Below is a small trained network, with its code and all its weights. Each question gives an input and a class and asks what happens when units are switched off, that is, made to give their printed mean instead of their output.

import numpy as np


def w(rows, s, z=0):
    codes = np.array(rows[::2]) - 128.0
    scale = np.full(codes.shape[1], s)
    scale[-1] = z or s
    return codes * scale


def f(y):
    return y / 2 * (1 + np.tanh(0.7978845608 * (y + 0.044715 * y**3)))


def log_softmax(a):
    a = a - a.max(-1, keepdims=True)
    return a - np.log(np.exp(a).sum(-1, keepdims=True))


def net(x, mask):
    res = np.array(x, float).reshape(1, 8) / 4 @ E
    y = f(res @ A[0][:, :-1].T + A[0][:, -1])
    res = res + np.where(mask, y, B[0][:, -1]) @ B[0][:, :-1]
    return log_softmax(res[-1] @ U[:, :-1].T + U[:, -1])


A, B = {}, {}
E = w([
[234,85,134],'x0',
[160,76,205],'x1',
[175,170,194],'x2',
[156,104,131],'x3',
[129,252,61],'x4',
[228,118,43],'x5',
[125,188,188],'x6',
[118,59,85],'x7',
],0.0048)
A[0] = w([
[160,78,142,57],'neuron 0',
[117,110,138,50],'neuron 1',
[136,83,145,61],'neuron 2',
[219,175,77,120],'neuron 3',
[158,98,157,138],'neuron 4',
[96,161,154,98],'neuron 5',
[72,36,22,122],'neuron 6',
[133,130,88,84],'neuron 7',
[89,8,218,29],'neuron 8',
[122,54,171,86],'neuron 9',
[86,112,80,125],'neuron 10',
[142,152,163,77],'neuron 11',
[109,129,25,119],'neuron 12',
[178,86,153,63],'neuron 13',
[47,122,179,151],'neuron 14',
[133,150,84,171],'neuron 15',
[166,166,167,86],'neuron 16',
[163,152,136,170],'neuron 17',
[90,186,201,91],'neuron 18',
[127,128,107,138],'neuron 19',
[138,153,83,38],'neuron 20',
[248,84,162,2],'neuron 21',
[131,163,84,154],'neuron 22',
[117,145,72,169],'neuron 23',
[145,192,131,95],'neuron 24',
[141,196,141,151],'neuron 25',
[202,121,114,74],'neuron 26',
[103,177,123,154],'neuron 27',
[129,70,194,130],'neuron 28',
[79,2,208,114],'neuron 29',
[116,111,83,83],'neuron 30',
[100,94,117,51],'neuron 31',
[54,82,145,44],'neuron 32',
[243,80,137,108],'neuron 33',
],0.0096,0.0036)
B[0] = w([
[60,121,161,129],'neuron 0',
[87,152,135,98],'neuron 1',
[70,143,152,118],'neuron 2',
[166,36,108,224],'neuron 3',
[115,118,140,154],'neuron 4',
[160,127,145,146],'neuron 5',
[126,165,2,234],'neuron 6',
[123,127,105,123],'neuron 7',
[2,174,167,214],'neuron 8',
[75,155,167,162],'neuron 9',
[153,158,75,154],'neuron 10',
[122,115,136,119],'neuron 11',
[146,151,41,199],'neuron 12',
[83,98,144,138],'neuron 13',
[150,226,153,216],'neuron 14',
[173,104,91,181],'neuron 15',
[136,88,130,138],'neuron 16',
[152,83,136,170],'neuron 17',
[172,121,166,195],'neuron 18',
[138,125,110,138],'neuron 19',
[121,130,110,117],'neuron 20',
[175,9,110,179],'neuron 21',
[179,100,92,178],'neuron 22',
[180,118,73,186],'neuron 23',
[163,91,133,155],'neuron 24',
[186,79,139,191],'neuron 25',
[134,85,127,153],'neuron 26',
[196,105,120,182],'neuron 27',
[102,168,142,182],'neuron 28',
[46,226,176,252],'neuron 29',
[113,139,90,125],'neuron 30',
[82,164,104,108],'neuron 31',
[102,172,111,144],'neuron 32',
[123,29,138,227],'neuron 33',
],0.016,0.0033)
U = w([
[216,155,112,27],'0',
[72,2,127,59],'1',
[223,185,201,92],'2',
[10,140,149,100],'3',
[87,114,23,108],'4',
[194,153,205,203],'5',
[152,83,77,254],'6',
],0.008,0.0043)

Each question gives the input, the list of numbers given to net, and the class t.
The units are the neurons (one row each of A and B). Each row of codes is followed by its name. A weight is (code - 128) times the scale printed after its matrix; where a second scale follows, it is the last column's (A, B and U).
mask holds one flag per neuron, in row order. A switched-off neuron (its flag False) gives its mean, the last column of its row in B, instead of its output. The means were averaged over made-up inputs and are rounded, as every weight is.
A unit's drop is (log p(t) with every unit on - log p(t) with that unit switched off) / (log p(t) with every unit on - log p(t) with every unit switched off).
The circuit of an input: a set's keep is (log p(t) with only the set's units on - log p(t) with every unit switched off) / (log p(t) with every unit on - log p(t) with every unit switched off). Starting from the 12 units with the biggest drops (on a tie, the unit counted first), units are removed one at a time, each time the one whose removal leaves the highest keep (on an exact tie, the one counted first), for as long as the keep stays at least 0.8.
circuit, biggest first: the units of the circuit, biggest drop first
most important unit: the unit with the biggest drop
top k neurons: the k neurons with the biggest drops, biggest first
drop when u is switched off: that unit's drop, to one decimal
input [-6,3,-5,-5,-1,-5,2,-6], class 2: circuit, biggest first : neuron 14; neuron 18
input [2,6,-6,-8,3,4,-4,3], class 4: circuit, biggest first : neuron 6; neuron 12
input [-8,1,2,-5,6,-8,6,6], class 2: most important unit : neuron 14
input [3,4,-4,5,0,8,-1,3], class 1: circuit, biggest first : neuron 33; neuron 21
input [8,2,3,1,0,-5,7,3], class 1: circuit, biggest first : neuron 21; neuron 33
input [7,8,-3,4,1,-3,-8,-2], class 3: circuit, biggest first : neuron 29; neuron 8
input [4,3,4,5,-1,-6,3,-5], class 3: circuit, biggest first : neuron 8; neuron 29
input [3,-4,6,1,-7,3,-1,5], class 1: top 3 neurons : neuron 21; neuron 33; neuron 14
input [2,-3,1,-4,8,5,4,-6], class 6: top 2 neurons : neuron 3; neuron 14
input [4,-8,-4,7,8,-5,8,-3], class 0: drop when neuron 25 is switched off : 0.0
input [-2,-8,-1,-5,2,1,2,-1], class 0: drop when neuron 33 is switched off : 0.2
input [-4,2,-8,2,-2,-4,-4,-8], class 3: drop when neuron 29 is switched off : 0.1
